Here is a tiny trained network, its code and every weight. The questions are about switching its units off for an input and a class, where a switched-off unit gives its printed mean instead of its output.

import numpy as np


def w(rows, s, z=0):
    codes = np.array(rows[::2]) - 128.0
    scale = np.full(codes.shape[1], s)
    scale[-1] = z or s
    return codes * scale


def norm(h):
    return h / np.sqrt((h * h).mean(-1, keepdims=True) + 1e-5)


def f(y):
    return y / 2 * (1 + np.tanh(0.7978845608 * (y + 0.044715 * y**3)))


def log_softmax(a):
    a = a - a.max(-1, keepdims=True)
    return a - np.log(np.exp(a).sum(-1, keepdims=True))


def net(x, mask):
    res = np.array(x, float).reshape(1, 3) / 4 @ E
    u = 0
    for l in range(4):
        y = f(norm(res) @ A[l][:, :-1].T + A[l][:, -1])
        res = res + np.where(mask[u : u + 10], y, B[l][:, -1]) @ B[l][:, :-1]
        u += 10
    return log_softmax(norm(res)[-1] @ U[:, :-1].T + U[:, -1])


A, B = {}, {}
E = w([
[130,113,254,87],'x0',
[237,202,90,15],'x1',
[105,31,89,58],'x2',
],0.003)
A[0] = w([
[148,87,97,129,65],'L0N0',
[125,117,174,95,251],'L0N1',
[131,132,118,165,55],'L0N2',
[135,88,106,120,40],'L0N3',
[117,162,62,123,171],'L0N4',
[147,83,191,131,96],'L0N5',
[179,129,124,135,157],'L0N6',
[128,76,141,255,207],'L0N7',
[146,82,125,81,120],'L0N8',
[92,84,95,87,89],'L0N9',
],0.0069,0.0031)
B[0] = w([
[145,59,113,239,117],'L0N0',
[124,252,34,143,212],'L0N1',
[158,105,126,87,112],'L0N2',
[212,82,155,194,110],'L0N3',
[76,251,133,93,166],'L0N4',
[62,166,90,58,146],'L0N5',
[118,155,111,180,144],'L0N6',
[146,208,107,92,253],'L0N7',
[108,177,142,151,151],'L0N8',
[211,124,129,218,144],'L0N9',
],0.0029,0.0039)
A[1] = w([
[75,173,174,158,62],'L1N0',
[99,114,133,209,62],'L1N1',
[132,147,131,138,78],'L1N2',
[124,13,123,62,153],'L1N3',
[120,40,78,49,137],'L1N4',
[144,87,102,91,67],'L1N5',
[76,115,151,185,28],'L1N6',
[111,136,195,29,97],'L1N7',
[124,89,253,79,118],'L1N8',
[68,129,106,97,6],'L1N9',
],0.0071,0.0015)
B[1] = w([
[138,80,177,133,221],'L1N0',
[144,97,155,85,166],'L1N1',
[126,137,149,138,130],'L1N2',
[129,186,215,253,185],'L1N3',
[207,178,181,216,216],'L1N4',
[163,105,140,150,119],'L1N5',
[166,62,97,55,154],'L1N6',
[50,187,128,84,254],'L1N7',
[26,188,103,122,191],'L1N8',
[109,167,100,105,141],'L1N9',
],0.0049,0.0019)
A[2] = w([
[183,159,225,171,40],'L2N0',
[157,142,209,109,1],'L2N1',
[186,125,93,49,47],'L2N2',
[191,131,86,146,198],'L2N3',
[181,199,99,89,87],'L2N4',
[110,76,109,124,131],'L2N5',
[3,69,147,209,171],'L2N6',
[128,135,139,127,54],'L2N7',
[81,190,133,61,170],'L2N8',
[118,130,140,169,95],'L2N9',
],0.0059,0.0021)
B[2] = w([
[152,151,100,177,143],'L2N0',
[118,160,45,152,111],'L2N1',
[93,82,153,129,124],'L2N2',
[73,89,219,177,174],'L2N3',
[147,52,154,71,198],'L2N4',
[93,140,135,75,117],'L2N5',
[255,102,136,24,226],'L2N6',
[130,158,106,124,110],'L2N7',
[120,47,146,199,254],'L2N8',
[166,143,123,121,129],'L2N9',
],0.0043,0.0031)
A[3] = w([
[68,91,128,104,135],'L3N0',
[115,60,156,164,77],'L3N1',
[168,178,119,21,102],'L3N2',
[109,83,170,147,97],'L3N3',
[135,106,39,173,246],'L3N4',
[148,189,36,179,53],'L3N5',
[172,241,173,167,48],'L3N6',
[184,117,115,2,37],'L3N7',
[147,91,29,132,110],'L3N8',
[88,82,115,53,19],'L3N9',
],0.0059,0.0013)
B[3] = w([
[205,190,46,148,149],'L3N0',
[183,177,70,110,121],'L3N1',
[96,57,113,125,214],'L3N2',
[165,139,2,124,129],'L3N3',
[82,167,188,99,173],'L3N4',
[106,130,158,85,162],'L3N5',
[180,66,111,204,250],'L3N6',
[170,78,132,78,215],'L3N7',
[82,172,198,141,148],'L3N8',
[162,144,143,177,155],'L3N9',
],0.0056,0.0024)
U = w([
[161,45,140,48,144],'0',
[165,116,165,230,142],'1',
[3,192,143,85,143],'2',
[158,172,26,128,121],'3',
[60,85,74,151,8],'4',
[50,76,68,155,5],'5',
],0.021,0.024)

Each question gives the input, the list of numbers given to net, and the class t.
The units are the neurons (one row each of A and B). Each row of codes is followed by its name. A weight is (code - 128) times the scale printed after its matrix; where a second scale follows, it is the last column's (A, B and U).
mask holds one flag per neuron, layer by layer. A switched-off neuron (its flag False) gives its mean, the last column of its row in B, instead of its output. The means were averaged over made-up inputs and are rounded, as every weight is.
A unit's drop is (log p(t) with every unit on - log p(t) with that unit switched off) / (log p(t) with every unit on - log p(t) with every unit switched off).
The circuit of an input: a set's keep is (log p(t) with only the set's units on - log p(t) with every unit switched off) / (log p(t) with every unit on - log p(t) with every unit switched off). Starting from the 12 units with the biggest drops (on a tie, the unit counted first), units are removed one at a time, each time the one whose removal leaves the highest keep (on an exact tie, the one counted first), for as long as the keep stays at least 0.8.
units of the circuit, in order: the units of the circuit, biggest drop first
most important unit: the unit with the biggest drop
top k neurons: the k neurons with the biggest drops, biggest first
k most important neurons of layer l: the k neurons of layer l with the biggest drops, biggest first
drop when u is switched off: that unit's drop, to one decimal
input [2,-3,-2], class 3: most important unit : L2N8
input [-1,-7,-7], class 0: top 3 neurons : L2N6, L1N4, L1N6
input [-5,5,-4], class 0: top 2 neurons : L2N4, L1N3
input [8,-6,-6], class 2: units of the circuit, in order : L1N8, L1N4
input [-8,2,-8], class 1: units of the circuit, in order : L3N6, L0N1
input [7,-8,2], class 0: top 2 neurons : L2N6, L1N6
input [7,4,7], class 1: units of the circuit, in order : L1N3, L1N4
input [7,3,8], class 1: top 3 neurons : L1N3, L1N4, L3N6
input [-8,-3,-7], class 2: units of the circuit, in order : L1N4, L3N5, L3N4
input [-3,-2,-1], class 3: top 2 neurons : L0N1, L1N8
input [-4,-4,0], class 0: top 2 neurons : L0N1, L3N7
input [7,2,-6], class 2: units of the circuit, in order : L1N8, L1N7
input [1,-1,-1], class 3: 2 most important neurons of layer 2 : L2N8, L2N6
input [-2,-3,5], class 1: units of the circuit, in order : L1N4
input [4,-8,-7], class 0: top 2 neurons : L2N6, L1N6
input [8,4,-7], class 2: 3 most important neurons of layer 3 : L3N9, L3N7, L3N0
input [7,5,4], class 2: 2 most important neurons of layer 1 : L1N7, L1N8
input [-8,7,1], class 2: top 2 neurons : L2N6, L3N8
input [3,-4,6], class 1: top 2 neurons : L1N3, L1N4
input [5,0,3], class 2: most important unit : L1N7
input [-5,4,-7], class 1: top 2 neurons : L3N6, L2N6
input [4,-1,1], class 2: top 2 neurons : L1N7, L3N6
input [4,-5,1], class 0: top 2 neurons : L2N6, L1N0
input [1,1,-2], class 3: top 2 neurons : L1N4, L1N3
input [4,0,1], class 2: top 2 neurons : L1N7, L3N6
input [-1,0,5], class 1: drop when L1N8 is switched off : 0.0
input [-6,-4,-1], class 2: most important unit : L0N7
input [-5,-8,-4], class 0: drop when L2N6 is switched off : 1.1
input [-3,5,8], class 1: drop when L1N4 is switched off : 0.4
input [3,-6,0], class 0: drop when L2N6 is switched off : 0.1
